Below is a small trained network, with its code and all its weights. Each question gives an input and a class and asks what happens when units are switched off, that is, made to give their printed mean instead of their output.

import numpy as np


def w(rows, s, z=0):
    codes = np.array(rows[::2]) - 128.0
    scale = np.full(codes.shape[1], s)
    scale[-1] = z or s
    return codes * scale


def norm(h):
    return h / np.sqrt((h * h).mean(-1, keepdims=True) + 1e-5)


def f(y):
    return y / 2 * (1 + np.tanh(0.7978845608 * (y + 0.044715 * y**3)))


def log_softmax(a):
    a = a - a.max(-1, keepdims=True)
    return a - np.log(np.exp(a).sum(-1, keepdims=True))


def net(x, mask):
    res = np.array(x, float).reshape(1, 4) / 4 @ E
    u = 0
    for l in range(2):
        y = f(norm(res) @ A[l][:, :-1].T + A[l][:, -1])
        res = res + np.where(mask[u : u + 6], y, B[l][:, -1]) @ B[l][:, :-1]
        u += 6
    return log_softmax(norm(res)[-1] @ U[:, :-1].T + U[:, -1])


A, B = {}, {}
E = w([
[104,186,86,130,180,120,197,103],'x0',
[71,119,114,118,65,30,181,202],'x1',
[81,136,97,174,57,91,93,39],'x2',
[197,130,43,1,36,202,144,139],'x3',
],0.0079)
A[0] = w([
[80,83,96,49,253,156,84,224,82],'L0N0',
[99,36,151,161,51,203,70,204,26],'L0N1',
[106,222,54,170,164,155,255,107,2],'L0N2',
[221,98,216,167,51,89,67,154,48],'L0N3',
[100,163,115,128,52,113,81,25,172],'L0N4',
[89,96,71,84,62,126,139,178,173],'L0N5',
],0.0077,0.0028)
B[0] = w([
[102,119,172,171,44,129,184,132,211],'L0N0',
[74,235,131,38,72,156,180,62,175],'L0N1',
[125,212,203,64,78,155,87,3,204],'L0N2',
[76,184,136,84,137,126,120,56,184],'L0N3',
[126,74,122,145,73,171,236,187,254],'L0N4',
[175,160,136,190,255,77,139,99,233],'L0N5',
],0.01,0.0047)
A[1] = w([
[218,122,43,46,121,154,146,126,69],'L1N0',
[146,181,161,118,128,38,122,141,251],'L1N1',
[159,149,192,76,139,170,162,197,107],'L1N2',
[183,150,107,199,125,254,73,110,116],'L1N3',
[119,136,111,114,112,41,137,154,148],'L1N4',
[94,95,163,26,106,104,103,72,122],'L1N5',
],0.0096,0.0024)
B[1] = w([
[23,93,226,164,168,6,92,136,244],'L1N0',
[125,91,95,41,88,177,38,121,254],'L1N1',
[101,130,60,213,69,148,165,95,211],'L1N2',
[161,99,47,93,181,202,100,183,236],'L1N3',
[174,95,33,129,186,163,107,136,188],'L1N4',
[160,233,121,167,100,149,82,87,191],'L1N5',
],0.012,0.005)
U = w([
[114,219,151,85,116,150,118,62,152],'0',
[153,87,37,90,170,163,85,151,217],'1',
[74,71,199,138,186,80,82,111,122],'2',
[117,106,116,182,40,162,249,141,119],'3',
[184,158,121,96,112,139,131,136,128],'4',
[242,153,168,92,109,120,148,190,1],'5',
],0.014,0.0063)

Each question gives the input, the list of numbers given to net, and the class t.
The units are the neurons (one row each of A and B). Each row of codes is followed by its name. A weight is (code - 128) times the scale printed after its matrix; where a second scale follows, it is the last column's (A, B and U).
mask holds one flag per neuron, layer by layer. A switched-off neuron (its flag False) gives its mean, the last column of its row in B, instead of its output. The means were averaged over made-up inputs and are rounded, as every weight is.
A unit's drop is (log p(t) with every unit on - log p(t) with that unit switched off) / (log p(t) with every unit on - log p(t) with every unit switched off).
The circuit of an input: a set's keep is (log p(t) with only the set's units on - log p(t) with every unit switched off) / (log p(t) with every unit on - log p(t) with every unit switched off). Starting from all 12 units, units are removed one at a time, each time the one whose removal leaves the highest keep (on an exact tie, the one counted first), for as long as the keep stays at least 0.8.
units of the circuit, in order: the units of the circuit, biggest drop first
most important unit: the unit with the biggest drop
k most important neurons: the k neurons with the biggest drops, biggest first
top k neurons in layer l: the k neurons of layer l with the biggest drops, biggest first
input [-1,0,7,8], class 2: units of the circuit, in order	(L1N0; L0N5)
input [5,7,2,-2], class 1: 4 most important neurons	(L1N4; L1N1; L0N1; L0N3)
input [-8,-6,-7,3], class 0: top 3 neurons in layer 0	(L0N1; L0N4; L0N3)
input [0,5,8,8], class 2: units of the circuit, in order	(L1N0; L0N5; L0N0)
input [5,-2,7,6], class 3: top neuron in layer 0	(L0N4)
input [-8,-6,-7,-6], class 0: units of the circuit, in order	(L0N3; L0N1; L1N0)
input [-3,8,7,-8], class 1: units of the circuit, in order	(L1N4; L1N0; L1N1)
input [0,8,8,-8], class 1: units of the circuit, in order	(L1N4; L1N0; L1N1)
input [-1,4,-6,-4], class 3: top 2 neurons in layer 0	(L0N0; L0N5)
input [8,6,-3,5], class 0: 2 most important neurons	(L0N2; L1N3)
input [-2,0,4,4], class 2: 3 most important neurons	(L1N0; L0N0; L0N5)
input [-3,6,3,8], class 2: units of the circuit, in order	(L1N0; L0N5)
input [6,-6,8,3], class 3: 2 most important neurons	(L0N4; L1N1)
input [7,5,-2,1], class 0: most important unit	L0N2
input [-2,6,-7,5], class 3: top 3 neurons in layer 1	(L1N2; L1N3; L1N0)
input [4,1,-7,-6], class 3: 4 most important neurons	(L0N5; L0N0; L1N0; L1N2)
input [6,-8,-4,-8], class 1: 3 most important neurons	(L1N0; L1N3; L0N3)
input [5,4,2,4], class 0: 2 most important neurons	(L0N2; L1N3)
input [4,-4,-8,8], class 2: 2 most important neurons	(L1N0; L0N4)
input [-5,-3,0,3], class 0: units of the circuit, in order	(L0N1)
input [4,6,-4,5], class 1: top 2 neurons in layer 0	(L0N5; L0N4)
input [-4,-7,3,-1], class 1: 2 most important neurons	(L1N3; L0N2)
input [-8,-3,-6,3], class 0: 2 most important neurons	(L0N1; L0N4)
